[[124 144 138 121 134 150 127 129 133 116 126]
 [125 142 137 121 134 148 127 129 132 118 125]
 [124 145 139 121 135 151 127 129 133 115 126]
 [124 146 139 121 135 152 127 129 134 113 127]
 [125 141 136 121 134 147 127 129 132 119 125]
 [124 142 137 121 134 149 127 129 132 117 125]]
|
[[124 138 134 127 133 126]
 [125 137 134 127 132 125]
 [124 139 135 127 133 126]
 [124 139 135 127 134 127]
 [125 136 134 127 132 125]
 [124 137 134 127 132 125]]

[[137 133 119 122 134 122 128 149 128 136 130 129 130 130 127]
 [115 118 137 132 117 131 128 107 123 116 122 124 122 122 128]
 [138 136 123 130 140 131 128 143 139 139 138 137 139 139 130]
 [129 130 124 128 133 130 128 134 137 132 133 137 132 133 125]
 [137 128 117 119 131 124 128 146 123 135 125 124 125 124 128]
 [138 135 120 124 135 126 128 149 130 137 130 131 131 132 128]]
|
[[137 119 134 128 128 130 130 127]
 [115 137 117 128 123 122 122 128]
 [138 123 140 128 139 138 139 130]
 [129 124 133 128 137 133 132 125]
 [137 117 131 128 123 125 125 128]
 [138 120 135 128 130 130 131 128]]

[[131 128 127 129 124 128 127 133 128 126 125]
 [148 129 135 147 112 140 123 139 140 132 105]
 [146 129 131 150 111 140 128 140 136 127 107]
 [127 127 127 126 128 125 128 129 126 126 130]]
|
[[131 127 124 127 128 125]
 [148 135 112 123 140 105]
 [146 131 111 128 136 107]
 [127 127 128 128 126 130]]

[[114 149 123 124 124 148 117 126]
 [143 116 136 132 125 132 119 141]
 [118 107 123 124 129 141 129 139]]
|
[[114 123 124 117]
 [143 136 125 119]
 [118 123 129 129]]

[[104 126 121 110 121 134 129 121 121 128]
 [103 125 120 111 121 134 129 128 121 128]
 [107 126 121 111 121 133 129 119 121 128]]
|
[[104 121 121 129 121]
 [103 120 121 129 121]
 [107 121 121 129 121]]

[[122 122 128 117 127 146 116]
 [122 122 128 133 129 104 115]
 [122 122 128 123 128 130 113]
 [122 122 128 119 125 141 131]
 [122 122 128 121 126 135 128]]
|
[[122 128 127 116]
 [122 128 129 115]
 [122 128 128 113]
 [122 128 125 131]
 [122 128 126 128]]

[[126 119 129 120 119 129 130 120 128 119 128 153 105]
 [126 119 141 120 110 129 130 120 128 108 146 152 108]
 [127 120 139 120 109 129 124 120 128 107 145 133 117]
 [125 119 119 119 126 130 128 120 128 127 113 150 105]
 [127 120 117 120 127 129 112 120 128 129 120 106 130]
 [127 120 122 120 123 129 117 120 128 123 123 115 124]]
|
[[126 129 119 130 128 128 105]
 [126 141 110 130 128 146 108]
 [127 139 109 124 128 145 117]
 [125 119 126 128 128 113 105]
 [127 117 127 112 128 120 130]
 [127 122 123 117 128 123 124]]

[[127 127 127 130 128 126 130 129 126 129 121 122 122 124 127 125]
 [128 126 129 127 129 128 133 128 126 129 130 156 112 129 129 142]
 [128 127 137 129 122 127 123 127 128 121 146 118 139 120 123 118]
 [126 125 115 127 131 130 124 127 126 134 113 128 128 141 133 128]
 [126 127 117 126 135 130 123 126 131 136 113 125 126 141 134 127]
 [128 129 122 130 137 127 131 130 129 136 117 133 125 140 138 135]]
|
[[127 127 128 130 126 121 122 127]
 [128 129 129 133 126 130 112 129]
 [128 137 122 123 128 146 139 123]
 [126 115 131 124 126 113 128 133]
 [126 117 135 123 131 113 126 134]
 [128 122 137 131 129 117 125 138]]
---
[[137 129 129 130]
 [118 136 139 135]
 [128 131 112 106]
 [106 129 146 146]
 [104 124 152 152]]
|
[[137 129]
 [118 136]]

[[110 123 119 121 135]
 [107 113 140 133 128]]
|
[[110 123]
 [107 113]]

[[125 111 122 118 126]
 [126 116 111 136 117]
 [102 130 115 134 131]]
|
[[125 111]
 [126 116]]

[[135 127 129]
 [138 129 135]
 [152 153 116]
 [137 140 119]]
|
[[135 127]
 [138 129]]

[[113 131 129 134 149]
 [126 106 152 138 133]
 [124 125 129 128 128]]
|
[[113 131]
 [126 106]]

[[127 110 145 124 126]
 [126 158  98 143 127]
 [124 130 131 120 125]]
|
[[127 110]
 [126 158]]

[[137 107 147]
 [152 149 143]]
|
[[137 107]
 [152 149]]

[[156 130 116]
 [102 131 142]]
|
[[156 130]
 [102 131]]
---
[[121 123 108 118 142 132 150 135 126 125 144 117 125 121 144]
 [125 122 115 119 139 134 148 129 132 122 143 124 127 113 138]
 [128 115 128 120 124 120 132 119 138 126 146 133 127 111 132]]
|
[[123 108 118 142 132 150 135 126 125 144 117 125 121 144 121]
 [122 115 119 139 134 148 129 132 122 143 124 127 113 138 125]
 [115 128 120 124 120 132 119 138 126 146 133 127 111 132 128]]

[[148 131 140 139 142 137 133]
 [150 131 141 138 142 138 134]
 [157 133 138 134 138 141 137]]
|
[[131 140 139 142 137 133 148]
 [131 141 138 142 138 134 150]
 [133 138 134 138 141 137 157]]

[[126 128 149 127 121 141 121 110 129 125 121 128 108 147 133]
 [126 128 108 127 120 112 121 132 129 117 121 128 134 110 117]
 [125 128 130 127 121 128 121 120 129 122 121 128 120 130 128]
 [125 128 143 127 121 137 121 114 129 125 121 128 112 143 135]
 [130 128 142 128 121 133 121 116 128 115 121 128 115 142 107]]
|
[[128 149 127 121 141 121 110 129 125 121 128 108 147 133 126]
 [128 108 127 120 112 121 132 129 117 121 128 134 110 117 126]
 [128 130 127 121 128 121 120 129 122 121 128 120 130 128 125]
 [128 143 127 121 137 121 114 129 125 121 128 112 143 135 125]
 [128 142 128 121 133 121 116 128 115 121 128 115 142 107 130]]

[[125 107 133 132 142]
 [125 121 130 126 130]
 [125 107 133 128 138]
 [125 103 134 130 143]
 [125 125 129 122 125]
 [125 122 129 125 128]
 [125 130 128 131 130]
 [125 107 133 133 143]
 [125 119 130 131 136]
 [125 115 131 128 135]
 [125 128 128 122 123]
 [125 124 129 131 132]]
|
[[107 133 132 142 125]
 [121 130 126 130 125]
 [107 133 128 138 125]
 [103 134 130 143 125]
 [125 129 122 125 125]
 [122 129 125 128 125]
 [130 128 131 130 125]
 [107 133 133 143 125]
 [119 130 131 136 125]
 [115 131 128 135 125]
 [128 128 122 123 125]
 [124 129 131 132 125]]

[[120 120 132 143 119 126 120 130 127 126 114 127]
 [119 119 135 143 118 134 112 136 133 135 119 130]
 [126 123 130 127 127 156 111 147 145 157 132 140]
 [121 120 132 142 119 134 112 134 133 136 119 130]
 [132 133 122 124 133 103 147 105 112  99 126 115]
 [134 133 123 115 137 132 130 134 133 135 140 131]
 [131 133 123 128 133 100 149 107 112  99 126 114]
 [124 126 130 137 122 116 134 114 123 116 117 120]]
|
[[120 132 143 119 126 120 130 127 126 114 127 120]
 [119 135 143 118 134 112 136 133 135 119 130 119]
 [123 130 127 127 156 111 147 145 157 132 140 126]
 [120 132 142 119 134 112 134 133 136 119 130 121]
 [133 122 124 133 103 147 105 112  99 126 115 132]
 [133 123 115 137 132 130 134 133 135 140 131 134]
 [133 123 128 133 100 149 107 112  99 126 114 131]
 [126 130 137 122 116 134 114 123 116 117 120 124]]

[[127 127 139 157 122 104 135 124 112 127 131]
 [128 122 131 127 132 128 128 131 138 129 133]]
|
[[127 139 157 122 104 135 124 112 127 131 127]
 [122 131 127 132 128 128 131 138 129 133 128]]
